(in the rows, 128 means zero)
Each row is followed by its group and then its class within the group.
[136 122 146 138 126 120 136  73 134 137 112 108 112 128 140  54 127 124
 120  97 131 116  57 125 125 121  82 134 117  33 138 125 136 125 133 132
 152 125 137 121 105 143 121 119 120  59 130 129 134 121 128 116 125 120
 124 115 113 130 128 127 155 112 115 103 162 131 140 165]  Y/j692
[138 126  93 114 122 125 129 108 138 157 128 151 159 129 133 154 113 132
 123 134 128 123 143 127 119 113 101 139 127 212 125 114 135 148 126 143
 117 125 142 134 131 130 118 132 131 141 108 111 119 121 121 144 151 110
 113 105 140 131 112 138 111 108 123  62 109 128 110 136]  A/J556
[123 100 150 122 119 131 150  84 152 135 121 131 117 131 135 122 134 142
 122 106 139 155 148 143 116 116  78 163 125  78 135 102 141 132 113 104
 159 126 142  81 122  80 121 132 127  80 130 119 137 131  75 128 128 121
 122 127 115 129  99 134 122 117 132  59 158 133 171 177]  A/J556
[152 135 142 146 121 129 128  89 131 136 126 113 137 125 121  16 129 129
 121  96 133 142 135 123 143 115  90 148 114   4 127 128 118 140 131 125
 161 132 129 137 127 134 120  96 120   6 129 133 132 119 125 137 114 139
 139 140 147 128 127 106 140 101 142 109 175 136 139 169]  Y/j558
[124 127 134 133 122 130 129  94 136 123 116 127 157 127 129   4 114 128
 134 101 119 113 129 134 130 126 138 140 127  36 125 125 131 123 135 144
 154 126 118 115 138 121 123 130 124  11 138 141 127 123 116 127 122 138
 138 144 122 124 136 122 130 118 149 105 141 142 173 145]  Y/j558
[129 118 164 134 124 141 149  54 130 124 119 116  81 115 118   4 139 130
 140  62 136 141 138 125 132 128  81 156 102   5 141 128 130 139 133 162
 175 117 142 117 122 124 126 126 143  34 127 133 132 127 115 130 122 120
  39 130 112 132 123 125 144 121 111 111 190 121 157 168]  Y/j558
[136 118 136 133 131  53 134 118 123 132 117 123 145 138 146 114 125 142
 130 110 136 136 147 124 103 128  89 126 123 141 127 104 125 139 126 135
 133 125 127 130 130 146 128 134 136  87 109 125 132 131 124 124 127 118
 120 121 132 119 126 131  89 113 132  97 221 139 170 152]  A/J556
[160 117 138 116 128 129 126 109 125 136 135 115 182 134 137  72 124 136
 115 111 121 144 143 114 142 122 103 114 107  62 146 118 131 136 120 114
 132 124 142 128 110 125 129 116 113  41 127 135 130 125 127 128 136 107
 135 125 136 136 161 127 155 107 148 114 151 147 128 167]  Y/j692
[136 127 139 126 125 134 137 127 132 136 102 117 135 126 118   4 129 130
 131 107 139 120 154 129 127  99  93 142 129   4 132 126 129 116 143 125
 154 107 129 112 125 138 129 115 133   4 140 140 117 119 130 128 121 115
 131 144 135 123 141 117 138  99 126  88 148 144 158 172]  Y/j558
[133 106 124 129 116 120 144  83 137 141 119 116 152 134 125  83 133 138
 120 108 128 139 145 113 141 125  99 132 108  71 129 125 109 148 133 144
 154 133 126 132  99 133 138 128 120  84 127 132 125 114 117 137 118 135
 131 142 104 111 137 123 152  97 141  91 178 137 146 149]  Y/j692
[119 112 151 126 127 145 145 121 112 145 122 137  75 123 130 102 132 142
 129  94 141 149 131 142  99 117 103 135 118  97 134 120 138  85 119  86
 134 126 135 115 125 109 124 134 152  70 118 121 129 136 125 108 138 121
 115 123 127 120 100 141 131 113 122  85 110 124 170 168]  A/J355
[147 115 149 128 107 138 148 114 135 123 129 145 125 123 122  98 137 121
 130 119 137 129 135 126 117 140  75 146 135 172 133 107 128 122 143 176
 147 118 138 138 127 128 131 128 136 106 131 119 132 131 124 145 106 104
 118 124 132 124 106 128 114 115 136  76 109 126 163 156]  A/J556
[119 130 151 116 121 144 148  94 137 143 124 131 139 126 116  50 121 142
 118 115 150 118 155 115 139 124 114 122 103  83 131 115 127 144 138 133
 135 125 118 129 122 137 154 135 115  54 120 137 124 129 117 135 125 126
 127 125 120 102 175 127 137 103 140  63 149 135 176 154]  Y/j692
[111 116 137 134 112 150 151  88 127 129 126 122  65 145 123  81 126 139
 135  74 116 143 135 144 102 117 121 125 132  65 136 110 128 105 129  77
 115 133 150 122 132 126 153 150 136  71 125 116 131 131 112 134 132 131
 114 127 136 119 107 142 135 111 122  63 114 128 180 157]  A/J355
[117  99 154 134 127 135 141 116 125 119 119 119  45 127 115  65 128 135
 134  85 126 132 132 139 104 119 105 137 122  45 136 109 121 106 136  85
 138 113 133 127 121 131 141 131 151  62 125 123 128 136 116 139 140 116
 111 125 111 132  99 130 152  85 134  91 137 136 201 168]  A/J355
[142 121 135 139 114 135 112 112 125 111 109 123 129 122 122   6 136 136
 126 102 133 139 137 122 135 123  98 149 124   7 127 115 134 122 123  99
 143 125 127 122 134 128 125 108 123  19 128 135 130 127 127 139 129 130
 131 125 131 133 131 122 144 135 145 122 137 120 137 166]  Y/j558
[ 84 117 134 129 140 134 147 108 122 123 142 116  54 134 133  78 121 138
 138  96 128 130 134 152  81 108 117 130 121  34 252 110 138 119 134  74
 119 154 114 123 136 118 122 145 133  67 121 134 135 127 113 118  87 141
 118 130 111 135 111 133 129 124 105  82 131 117 193 165]  A/J355
[133 123 125 119 128 127 148  80 127 138 124 114 155 134 127 106 123 137
 136  96 142 138 138 134 134 128  65 134 106   4 160 133 139 114 123  82
 130 132 133 132 121 130 129 107 126  54 130 126 126 122 129 121 125 117
 141 134 124 113 112 129 151 118 131  84 163 140 149 172]  Y/j692
[126 117 134 119 131 160 152 121 130 187 122 131  68 124 129  92 119 139
 138  87 124 138 130 150  95 112 107 133 132  62 148 114 134 101 119  63
 112 107 136 137 132 122 133 132 135  62 123 115 129 136 119 149 140 131
 121 131 140 166  92 152 128 113 110  95 106 121 174 165]  A/J355
[128 121 135 126 115 140 136  61 135 139 121 125 149 127 124  45 133 137
 130  85 133 121 133 104 130 130 125 138 130  23 130 128 148 127 121 126
 133 127 150 128 104 147 133 120 135  41 125 122 128 123 135 129 127 123
 117 120 131 130 129 117 140 123 127  77 174 128 143 168]  Y/j692
[116 115 143 123 130 144 144 133 131 139 112 137  76 134 149  92 131 144
 134  75 117 141 143 129 101 108 119 131 112  55 139  82 121 126 132  91
 120 121 134 128 131 128 134 116 143  83 116 108 122 130 122 130 144 118
 117 132 135 127 127 134 117  89  79  93 134 159 170 178]  A/J355
[134 121 129 140 133 125 125 144 125 134 110 132 152 123 139  41 138 127
 136 107 121 144 136 116 130 119 121 151 119  41 149 102 134 146 144 170
 146 125 114 129  22 116 125 105 126  26 127 138 125 124 130 135 122 109
 145 122 127 151 146 129 130 102 137 133 139 140 165 153]  Y/j558
[133 134 136 119 122 129 127 117 126 134 113 122 118 126 142  77 131 124
 127 109 125 148 127 117 117 126  86 150  96  29 137 116 132 134 123 108
 129 132 129 135 124 135 125  97 126   4 120 126 136 127 127 123 118 113
 146 135 127 118 138 125 146 108 134 132 136 165 147 154]  Y/j692
[142 126 137 135 135 136 134  78 128 138 117 120 149 120 114 115 124 130
 104 105 115 134 147 133 144 126  99 129 111   6 107 131 126 110 124  73
 146 134 134 131 122 127 149 102 115  70 126 121 120 136 132 131 129 124
 114 135 135 136 123 112 151 113 153 102 162 128 107 174]  Y/j692
[138 128 151 126 123 133 145  99 128 134 115 129 100 125 135   4 135 122
 129  87 133 134 123 136 120 121  96 146 117   4 133 115 125 128 137 123
 150 148 122 131 128 119 122 112 139  17 151 122 133 134 125 129 128 126
 131 126 133 163 136 113 123 101 130 112 152 136 147 166]  Y/j558
[131 111 136 123 124 123 146 100 127 127 112 129 131 129 148  77 129 134
 126 110 127 174 133 123 111 124 100 140 131 132 149  75 126 168 143 167
 141 128 138 132 136 121 129 136 106  85 129 125 122 132 113 139 132  99
 119 130 119 121 115 134 123 108 132  93 122 139 197 155]  A/J556
[154 119 136 129 118 127 141 101 130 146 121 139 144 125 149  94 140 133
 124 118 129 127 143 124 105 122  89 142 130 127 135 114 134 130 136 119
 174 137 130 134 126 130 120 133 127  82 113 119 133 104 114 127 128 117
 124 140 142 129 103 129 125 125 130  66  80 117 181 163]  A/J556
[119 113 150 130 137 137 142  89 134 129 112 136 100 126 127 128 149 135
 136  97 142 145 134 146 105 138  94 163 132  93 128 104 134 118 137  97
 142 117 140 138 121 112 116 139 128  48 117 102 137 151 121 129 130 125
 124 138 137 123  84 110 125 132 124  48 121 138 191 170]  A/J556
[141 142 120 125 115 145 119  64 121 147 119 113 161 136 135  36 124 124
 123 106 134 123 138 122 142 119  96 139  89  35 138 129 109 141 111  72
 115 138 133 129 114 129 141 106 112  50 104 132 127 132 132 152 132 116
 124 117 130 136 142 119 144 122 138 118 160 120 147 159]  Y/j692
[117 119 132 122 124 134 147 117 131 139 118 133 154 134 153 158 128 136
 124 112 130 143 233 128 103 117  94 134 138 136 130 109 119 165 138 138
 139 124 131 126 136 105 127 149 125  91 112 115 133 124 121 137 129 122
 110 129 132 130 117 133 124 115 130  47 121 152 159 161]  A/J556
[139 138 140 138 125 140 127 140 127 125 120 113 109 129 126   4 129 132
 135 116 125 129 147 122 125 128  64 140 105  21 133 111 128 129 118  93
 139 103 125 130 125 115 128 108 121  38 138 147 144 124 136 121 132 123
 141 137 127 126 144 106 151 123 129 125 156 127 157 162]  Y/j558
[124 151 150 123 117 128 139 108 124 136 115 124 140 124 123  47 137 136
 131  97 130 139 135 123 121 121 106 155 123  28 130 114 138 130 136 133
 150 119 125 129 122 127 130 128 133  42 123 139 129 135 124 118 140 127
 141 140 131 146 125 123 144 110 126  81 155 154 181 161]  Y/j692
[140 122 137 124 121 131 142 128 124 129 119 124  94 110 130   4 132 129
 142  99 133 141 119 128 134 138  98 154 125  21 131 121 130 121 133 140
 152 119 133 120 137 136 101 110 146  13 139 136 129 122 129 130 146 128
 149 141 110 130 140 127 134 116 138 126 144 110 186 154]  Y/j558
[131 140 125 121 125 139 129 122 119 142 122 123 122 133 124  21 117 128
 127  86 112 167 134 130 101 117 133 120 123  37 145 115 123 120 138  97
 131 126 126 114 129 124 144 138 141  16 118 134 129 138 115 127 126 125
 112 138 163 133 142 124 143  87 121 124 122 135 187 156]  Y/j558
[133 125 134 132 128 112 142  94 140 123 123 114 126 129 127  63 135 128
 132 116 126 124 140 104 127 126  98 143 115  56 129 120 125 143 139 152
 156 134 139 119  96 132 148 101 130  81 125 146 128 121 119 130 128 115
 103 162 113 135 125 115 146 117 123 109 176 143 172 170]  Y/j692
[142 126 119 132 118 133 131 100 120 139 118 105 123 129 131   4 129 127
 122  85 134 126 137 119 122 118 138 159 125   4 123 122 131 122 125 130
 137 134 136 129 120 147 118 109 138  26 137 147 149 130 136 139 114 123
 144 150 127 134 140 116 120 113 126 101 145 131 138 170]  Y/j558

Each row is followed by its group and then its class within the group.
[128 123 135  96 119 115 116 122 134 126 158 114 126 151 118 112 133 154
 138 132 115 124 159 114 119  97 135 147 120 119 144 117 100 129 125 147
 124 132 121 116 147 136 123 134 130 122 148 138 125 116 124 139 133  89
 119 157 177 137 119 134 112 114 101 121 131 130 110 123]  E/j552
[157 144 131  96 131 125 125 143 125 110 152 125 134 162 131 113 133 109
 132 129 119 117 146 122 133 139 159 162 133 124 182 120 106 125 132 133
 125 111 115 130 129 135 123 124 124 129 130 129 126 116 182 139 119 118
 115 158 157 129 146 117 133 139 110 111 120 124 115 147]  E/J715
[125 119 118  76 127 136 108 135 153 120 109 122  95 120 121 133 133 138
 123 122 128 114 140  96 141 131 119 176 120 120 169 133  97 113 129 127
 135 121 147 111 136 144 120 160 127 117 136 121 127 110 134 128 142  86
 123 121 101 116 139 110 113 101 124 139 112 115 129 169]  D/j894
[113 132 100  93 130 110 100 131 154 141 134 124 138 182 137 118 151 124
 138 128 105 124 171 156 142 134 138 152 127 123 131 129  97 130 109 141
 111 127 123 129 138 144 137 124 116 142 120 124 115 108 178 135 117 105
 129 135 168 132 131 124 142 132 102 121 127 149 106 117]  E/J715
[107 121 109 100 126 125  92 127 149 134  98 108 118 112 127 131 126 138
 128 122 118 121 147 121 130 132 115 168 120 132 164 143 120 127 127 127
 124 128 132 122 144 133 116 144 104 118 143 132 125 115 126 120 119  67
 131 120 103 123 126 123 123 101 117 137 114 124 115 142]  D/J580
[ 95 135 114  75 130 122 110 145 155  85 113 108 140 154 132 152 117 126
 126 117 153 122 119 129 144 123 104 132 129 116 149 126  75 117 125 135
 115 111 128 115 109 133 123 143 125 131 138  94 125 120 101 118 139  83
 139 105 111 145 130 122 128 113 135 146 115 118 154 172]  D/J580
[121 124 146 120 123 105  96  99 136 104 105 125  95 120 123 122 123 143
 110 138 130 127 139 107 142 124 131 147 122 148 172 143 104 119 137 135
 132 116 123 115 147 139 120 136 130 118 152 165 126 119 101 126 129  62
 121 107  98 101 108 128 111 109 124 124 134 126 107 134]  D/j894
[122 130 131  86 126 127 138 134 147 140 121 114 116 136 128 124 133 129
 125 134 121 140 159 133 133 138 119 150 126 125 130 152  99 129 128 128
 110 129 142 125 129 133 131 145 116 141 133 143 126 128 143 135 127  97
 138 128 121 132 132 123 121 106 116 133 118 132 120 126]  E/j552
[148 136 115 142 128 125 131 132 124 146 116 128  97 147 125 139 142 105
 118 121 127 128 148 148 140 143 122 164 131 119 131 137 112 132 126 144
 111 141 144 127 129 118 126 141 133 125 135 125 128 119 123 118 125 109
 139 122  73 139 113 134 133 123 161 130 125 130 123 127]  E/j552
[ 98 116  92  99 129 122  90 139 165 116  94 122 113 123 129 140 130 149
 123 123 112 127 136 114 144 126 111 156 126 112 157 133  93 127 125 126
 114 131 153 106 138 123 117 142 110 121 145 115 129 123 132 115 128 101
 127 119 130 125 142 128 117  87 105 146 119 130 126 156]  D/J580
[ 96 130 123  91 128 120  85 135 136 112 126 117 166 128 123 141  92 141
 151 132 141 121 105 109 136 116 129 128 141 118 158 124 101 124 123 151
 124 122 126 126 123 129 126 141 145 116 125 112 133 128 130 138 117 125
 116 109 158 115 126 119 123 124 136 145 118 108 126 171]  D/J580
[138 140 121  96 131 116 131 138 147 131 157 128 143 169 127 119 145 122
 136 123 129 121 166 155 120 137 136 146 130 139 131 122 130 133 131 115
 121 114 125 142 127 136 125 136 125 140 177 109 117 111 178 132 127 103
 146 158 172 139 127 121 137 141 114 118 125 130 118 124]  E/J715
